Below are the code and all the weights of a small trained network. Each question names an input and a target symbol and asks about switching units off, where a switched-off unit gives its printed mean instead of its output.

import numpy as np


def w(rows, s, z=0):
    codes = np.array(rows[::2]) - 128.0
    scale = np.full(codes.shape[1], s)
    scale[-1] = z or s
    return codes * scale


def softmax(a):
    e = np.exp(a - a.max(-1, keepdims=True))
    return e / e.sum(-1, keepdims=True)


def log_softmax(a):
    a = a - a.max(-1, keepdims=True)
    return a - np.log(np.exp(a).sum(-1, keepdims=True))


def net(x, mask):
    ids = ['βδεθτφψ'.index(c) for c in x.split()]
    T = len(ids)
    res = E[ids] + P[:T]
    u = 0
    for l in range(2):
        r = res
        for j in range(3):
            rows = slice(3 * j, 3 * j + 3)
            q, k, v = (r @ M[l][rows].T for M in (Q, K, V))
            z = softmax(np.where(np.tri(T) > 0, q @ k.T / 3**0.5, -1e9)) @ v
            o = O[l][rows]
            res = res + np.where(mask[u + j], z, o[:, -1]) @ o[:, :-1]
        u += 3
    return log_softmax(res[-1] @ U[:, :-1].T + U[:, -1])


Q, K, V, O = {}, {}, {}, {}
E = w([
[92,119,56,94],'β',
[157,85,102,83],'δ',
[107,147,49,121],'ε',
[154,147,72,149],'θ',
[92,182,25,166],'τ',
[185,155,127,194],'φ',
[124,67,207,249],'ψ',
],0.013)
P = w([
[110,47,109,95],'0',
[147,68,127,84],'1',
[75,111,239,55],'2',
[184,72,112,139],'3',
[106,118,254,89],'4',
[206,108,108,117],'5',
[77,162,183,50],'6',
[189,152,123,163],'7',
[39,220,173,92],'8',
[205,86,129,91],'9',
],0.0074)
Q[0] = w([
[156,128,10,104],'0.h0',
[14,184,134,159],'0.h0',
[199,117,81,64],'0.h0',
[179,179,186,123],'0.h1',
[254,84,74,149],'0.h1',
[66,69,174,76],'0.h1',
[154,83,83,215],'0.h2',
[52,168,208,182],'0.h2',
[129,159,143,83],'0.h2',
],0.0089)
K[0] = w([
[145,254,122,175],'0.h0',
[154,54,73,113],'0.h0',
[79,205,135,172],'0.h0',
[143,186,70,116],'0.h1',
[159,179,170,159],'0.h1',
[90,92,100,148],'0.h1',
[137,109,153,186],'0.h2',
[138,189,96,142],'0.h2',
[84,190,119,120],'0.h2',
],0.013)
V[0] = w([
[80,96,139,72],'0.h0',
[224,155,212,113],'0.h0',
[109,4,191,91],'0.h0',
[2,114,68,17],'0.h1',
[99,135,32,109],'0.h1',
[231,201,119,178],'0.h1',
[120,142,236,131],'0.h2',
[131,183,198,208],'0.h2',
[80,164,196,201],'0.h2',
],0.0081)
O[0] = w([
[181,110,143,2,163],'0.h0',
[164,56,100,191,70],'0.h0',
[59,72,107,89,180],'0.h0',
[94,188,155,56,205],'0.h1',
[112,229,166,135,168],'0.h1',
[172,48,115,213,57],'0.h1',
[75,82,191,189,70],'0.h2',
[70,49,187,121,3],'0.h2',
[77,36,115,80,21],'0.h2',
],0.0072,0.0052)
Q[1] = w([
[103,104,146,81],'1.h0',
[106,104,230,167],'1.h0',
[106,48,45,27],'1.h0',
[159,132,29,145],'1.h1',
[2,124,96,141],'1.h1',
[192,96,124,184],'1.h1',
[67,139,212,132],'1.h2',
[129,169,218,75],'1.h2',
[139,53,196,98],'1.h2',
],0.0096)
K[1] = w([
[70,101,86,84],'1.h0',
[89,171,146,175],'1.h0',
[172,80,54,57],'1.h0',
[145,113,29,189],'1.h1',
[69,162,119,80],'1.h1',
[160,182,122,196],'1.h1',
[155,98,108,39],'1.h2',
[102,109,2,125],'1.h2',
[94,131,153,113],'1.h2',
],0.0094)
V[1] = w([
[162,167,34,94],'1.h0',
[2,99,110,39],'1.h0',
[180,113,201,108],'1.h0',
[170,24,164,121],'1.h1',
[164,109,137,131],'1.h1',
[68,119,81,156],'1.h1',
[103,22,97,241],'1.h2',
[219,135,116,13],'1.h2',
[159,49,177,80],'1.h2',
],0.0096)
O[1] = w([
[119,78,71,205,206],'1.h0',
[89,202,244,202,161],'1.h0',
[146,113,6,31,124],'1.h0',
[126,246,131,89,78],'1.h1',
[160,125,31,77,121],'1.h1',
[104,182,254,130,108],'1.h1',
[198,76,173,86,3],'1.h2',
[74,192,20,57,215],'1.h2',
[89,38,53,6,99],'1.h2',
],0.0063,0.019)
U = w([
[159,109,85,121,19],'β',
[120,104,44,19,166],'δ',
[128,151,101,89,9],'ε',
[220,181,138,164,143],'θ',
[116,113,133,65,62],'τ',
[201,74,55,134,76],'φ',
[102,3,83,122,253],'ψ',
],0.0065,0.0036)

Each question gives the input, a string of symbols that net reads in full, and the target symbol t.
The units are the heads (3 rows each of Q, K, V and O). Each row of codes is followed by its name. A weight is (code - 128) times the scale printed after its matrix; where a second scale follows, it is the last column's (O and U).
mask holds one flag per head, layer by layer. A switched-off head (its flag False) gives its mean, the last column of its rows in O, instead of its output. The means were averaged over made-up inputs and are rounded, as every weight is.
A unit's drop is (log p(t) with every unit on - log p(t) with that unit switched off) / (log p(t) with every unit on - log p(t) with every unit switched off).
The circuit of an input: a set's keep is (log p(t) with only the set's units on - log p(t) with every unit switched off) / (log p(t) with every unit on - log p(t) with every unit switched off). Starting from all 6 units, units are removed one at a time, each time the one whose removal leaves the highest keep (on an exact tie, the one counted first), for as long as the keep stays at least 0.8.
units of the circuit, in order: the units of the circuit, biggest drop first
most important unit: the unit with the biggest drop
which heads matter: for each layer, one digit per head in row order, 1 if its drop is at least 0.15 and else 0, layers parted by /
drop when u is switched off: that unit's drop, to one decimal
input β β ψ, target ε: units of the circuit, in order -> [1.h2, 0.h1, 0.h0]
input ψ δ ψ, target τ: most important unit -> 1.h0
input φ δ ψ β, target ψ: units of the circuit, in order -> [0.h2, 0.h1]
input δ δ φ, target δ: units of the circuit, in order -> [1.h2, 1.h0]
input φ φ δ δ, target φ: which heads matter -> 110 / 101
input β β β, target ε: which heads matter -> 110 / 101
input δ ψ β β, target ψ: units of the circuit, in order -> [1.h2, 0.h2, 0.h1]
input φ φ δ τ, target φ: which heads matter -> 110 / 101
input δ δ θ φ τ β, target φ: units of the circuit, in order -> [1.h2, 0.h1, 0.h0]
input τ ψ β, target θ: units of the circuit, in order -> [1.h2, 1.h0]
input δ θ φ, target δ: which heads matter -> 000 / 101
input φ ψ ε, target ψ: units of the circuit, in order -> [1.h2, 0.h1]
input δ δ φ δ β φ δ β, target φ: units of the circuit, in order -> [1.h2, 0.h0, 0.h1]
input ψ β δ δ ψ τ, target ψ: units of the circuit, in order -> [0.h2]
input τ β θ β τ τ β β β, target θ: units of the circuit, in order -> [1.h2, 0.h0]
input τ τ δ β ψ ε, target ψ: which heads matter -> 011 / 010
input ψ β φ, target τ: which heads matter -> 101 / 111
input β β δ β φ φ δ δ τ, target ψ: which heads matter -> 111 / 011
input β φ τ δ θ β δ φ, target φ: units of the circuit, in order -> [1.h0, 0.h1]
input δ δ θ β ψ δ, target ψ: most important unit -> 0.h2
input φ δ τ ε β ε φ ψ, target ψ: drop when 0.h0 is switched off -> 0.2
input δ δ β β ψ, target δ: drop when 1.h0 is switched off -> 0.3
input δ δ ψ, target δ: drop when 1.h2 is switched off -> 0.4
